[[132 116 138 125 145 119]
 [125 140 117 129 106 140]]	132, 140

[133 131 123 103]	133, 103

[[122 143 153 142 135 112]
 [126 143 127 125 107 121]
 [131 146 147 113 144 140]]	122, 140

[126 111 155 136]	126, 136

[[108 139 146 119 149 140]
 [130 117 120 125 130 154]]	108, 154

[146 121 158  99]	146, 99

[150 153 143 127 106 138]	150, 138
---
[[130 106 118 131 111]
 [139 147 113 118 128]
 [123 113 109 106 116]] ⇒ 109

[[115 123 126 133 152 150 131]
 [122 130 152 121 120 147 120]] ⇒ 120

[[134 129 136 126 129 148]
 [136 129 151 145 129 145]] ⇒ 145

[154 111 131 144 110 101 122] ⇒ 110

[126 110 116 106 124 134] ⇒ 106

[123 106 135 101 112 123 146] ⇒ 112

[[137 133 116 107 142 139 127]
 [121 134 111 126 126 105 123]
 [138 110 145 125 134 114 119]] ⇒ 134

[135 157 130 114 109 141 122] ⇒ 109

[[136 142 118 141 120]
 [149 136 109 128 110]] ⇒ 109
---
[106 122 102 109 141 144] gives 106, 144

[[129 128 128 128 126]
 [114 136 154 123 108]] gives 129, 108

[143 156 137 136 122 133] gives 143, 133

[118 133 121 149] gives 118, 149

[[126 106 132 129 113 133]
 [139 130 137 119 121 112]
 [148 133 132 141 134 116]] gives 126, 116

[148 136 150 118 119 117 101] gives 148, 101

[[129 116 123 128]
 [112 120 156 134]
 [128 137 126 131]] gives 129, 131
---
[[131 128 155 141 149 127 135]
 [151 103 128 136 130 130 105]
 [143 114 142 133 144 143 115]] ⇒ 115

[[122 129 117 114 123 132 129]
 [119 133 116 133 133 150 109]
 [116 139 118 126 146  99 110]] ⇒ 110

[[117 125 136 117]
 [116 124 127 113]
 [149 139 126 150]] ⇒ 150

[[109 141 128 146 152]
 [ 98 127 138 130 130]
 [133 153 143 147 124]] ⇒ 124

[[107 143 135 146 146]
 [147 117 126 111 110]
 [140 118 131 111 103]] ⇒ 103

[[154 131 136 126 119 127 116]
 [132 120 126 140 123 135 122]
 [119 130 124 123 132 128 136]] ⇒ 136
---
[128 132 115 105 123 140]
128
[126 131 130 128 152]
126
[117 111 153 120]
117
[ 99 140 110 132 116]
99
[147 152 106 105 149]
147
[142 131 125 123 136 107]
142
[122 117 113 144 153 140 135]
122
[132 114 119 146 118 121 153]
132
---
[[130 126 135 123 141 133]
 [119 138 117 129 121 135]
 [139 121 132 131 133 127]
 [122 121 120 128 128 118]
 [103 118 138 152 134 121]
 [110 134 129 111 154 117]
 [119 141 108 122 139 129]
 [142 148 133 123 123 130]
 [129 131 127 134 149 137]
 [113 137 126 147 118 125]] out 133

[[110 121 146 143 129 107 113 113 122 141 117]
 [133 137 118 137 134 112 120 149 114 123 154]
 [136 130 137 128 110 111 132 116 120 129 114]
 [125 138 143 124 122 111 129 124 136 134 139]
 [133 128 104 139 144 126 141 130 128 125 107]] out 117

[[137 127 128 131 145 124 106 130 146 111 151 123]
 [145 115 140 117 129 112 109 138 145 120 147 138]
 [115 130 128 125 108 134 156 124 104 149 100 134]
 [144 116 139 119 130 113 107 138 147 120 148 137]
 [112 130 129 153 141 148 126 137 136 130 126 104]
 [133 155  99 129 137 131 130 103 121 112 131 124]
 [108 137 121 157 140 152 134 128 127 131 120 101]] out 123

[[128 130 128 125 130 134 132 133]
 [125 129 132 138 132 116 117 112]
 [132 124 130 130 124 126 135 138]
 [130 122 120 130 120 117 117 113]
 [127 126 127 136 127 114 114 108]
 [131 122 118 125 119 122 120 117]
 [134 121 126 129 120 123 132 135]
 [126 132 129 123 132 139 134 136]
 [126 134 140 129 137 139 144 149]
 [123 135 146 141 141 123 131 131]
 [132 126 110 110 119 143 129 131]] out 133

[[143 151 142 141 141 141 141 142 142 142 141]
 [137 141 152 142 153 141 142 141 149 140 145]
 [149 147 145 146 143 144 144 142 143 141 141]
 [149 137 138 144 148 141 149 147 153 144 146]
 [145 148 141 141 140 142 140 141 139 143 140]
 [143 147 141 140 139 146 141 137 140 147 139]
 [139 142 145 141 139 149 140 140 136 146 142]
 [145 140 138 142 144 143 145 146 144 142 143]
 [141 142 145 139 148 142 140 143 148 142 143]
 [144 137 137 149 144 143 151 141 153 141 141]
 [141 137 144 143 153 139 148 151 154 142 146]
 [137 142 143 142 143 146 143 137 142 147 144]] out 141

[[138 132 120 139 119 128 131 129 131 129 132 134 130 131]
 [134 135 124 133 131 120 127 131 129 131 134 131 123 132]
 [130 129 136 126 125 128 130 127 135 129 129 117 141 123]
 [137 133 142 126 120 129 119 126 123 139 134 103 140 122]
 [123 126 125 126 134 122 133 127 121 123 133 148 122 130]
 [125 127 127 126 127 129 128 128 137 127 125 128 129 129]] out 131
---
[150 132 129 146 148]: 150, 148

[114 154 145 142 127 130 136]: 154, 145

[[107 147 122 153 142 148 116]
 [111 107 124 120 116 126 101]]: 153, 148

[127 152 124 104 110 134]: 152, 134

[109 125 128 139 100 141]: 141, 139

[129 151 142 116]: 151, 142
---
115  111  135  148
117  109  145  153
114  127  100  134
-> 145

117  137  127  129  121  151  120
141  125  123  119  137   99  120
-> 127

138  130  116  111  109  137
144  133  116  111  104  134
121  103  112  129  139  137
-> 116

126  139  151   98
145  136  155  109
139  137  155  105
-> 155

128  146  119  116  116  137  133
128  142  112  116  110  150  137
-> 119

138  133  102  113
133  129  135  142
-> 102

125  114  131  122  112  130
148  126  118  136  103  117
114  141  129  118  128  130
-> 118

136  133  124  112
135  133  127  150
135  124  149  122
-> 127
---
[[121 134 118 121 124 119 138]
 [141 119 155 129 154 101 104]] Out: 101

[[128 129 148 149 147 148 102]
 [128 128 111 111 112 110 149]
 [128 128 111 111 111 109 150]] Out: 110

[[129 128 155 156]
 [128 127 104 104]
 [129 129 101 102]] Out: 104

[[127 117 149 154 124]
 [124 121 154 151 126]] Out: 151

[[131 117 128 129 119 124 112]
 [128 115 123 118 124 132  98]] Out: 132

[[111 125 150 147 138]
 [134 132 119 142 115]
 [127 123 134 137 117]] Out: 142

[[150 120 101 125 110 136]
 [145 155 119 110 117 116]] Out: 117

[[132 133 139 143 126 106 139]
 [141 145 130 120 123 154 125]
 [148 138 137 109 112 151 127]] Out: 154

[[127 156 102 127 138 137]
 [108 120 133 120 149 151]] Out: 149

[[104 126 143 147]
 [120 125 133 135]] Out: 133
---
[[128, 126, 130, 127, 135],
 [134, 114, 104, 128, 119],
 [129, 126, 155, 143, 135]] yields 127

[[119, 127, 125, 132, 136, 118],
 [130, 144, 119, 121, 140, 120],
 [123, 100, 114, 117, 130, 141]] yields 136

[[133, 149, 134, 128, 128],
 [128, 128, 128, 136, 149],
 [136, 149, 131, 128, 128]] yields 128

[[151, 120, 118, 140, 109],
 [149, 114, 117, 122, 115],
 [112, 144, 136, 152, 124]] yields 140

[[100, 105, 123, 148, 118, 102],
 [121, 114, 126, 138, 149, 136],
 [103, 115, 121, 132, 132, 119]] yields 118

[[135, 142, 138, 119],
 [123, 112, 128, 149],
 [132, 107, 109, 105]] yields 138
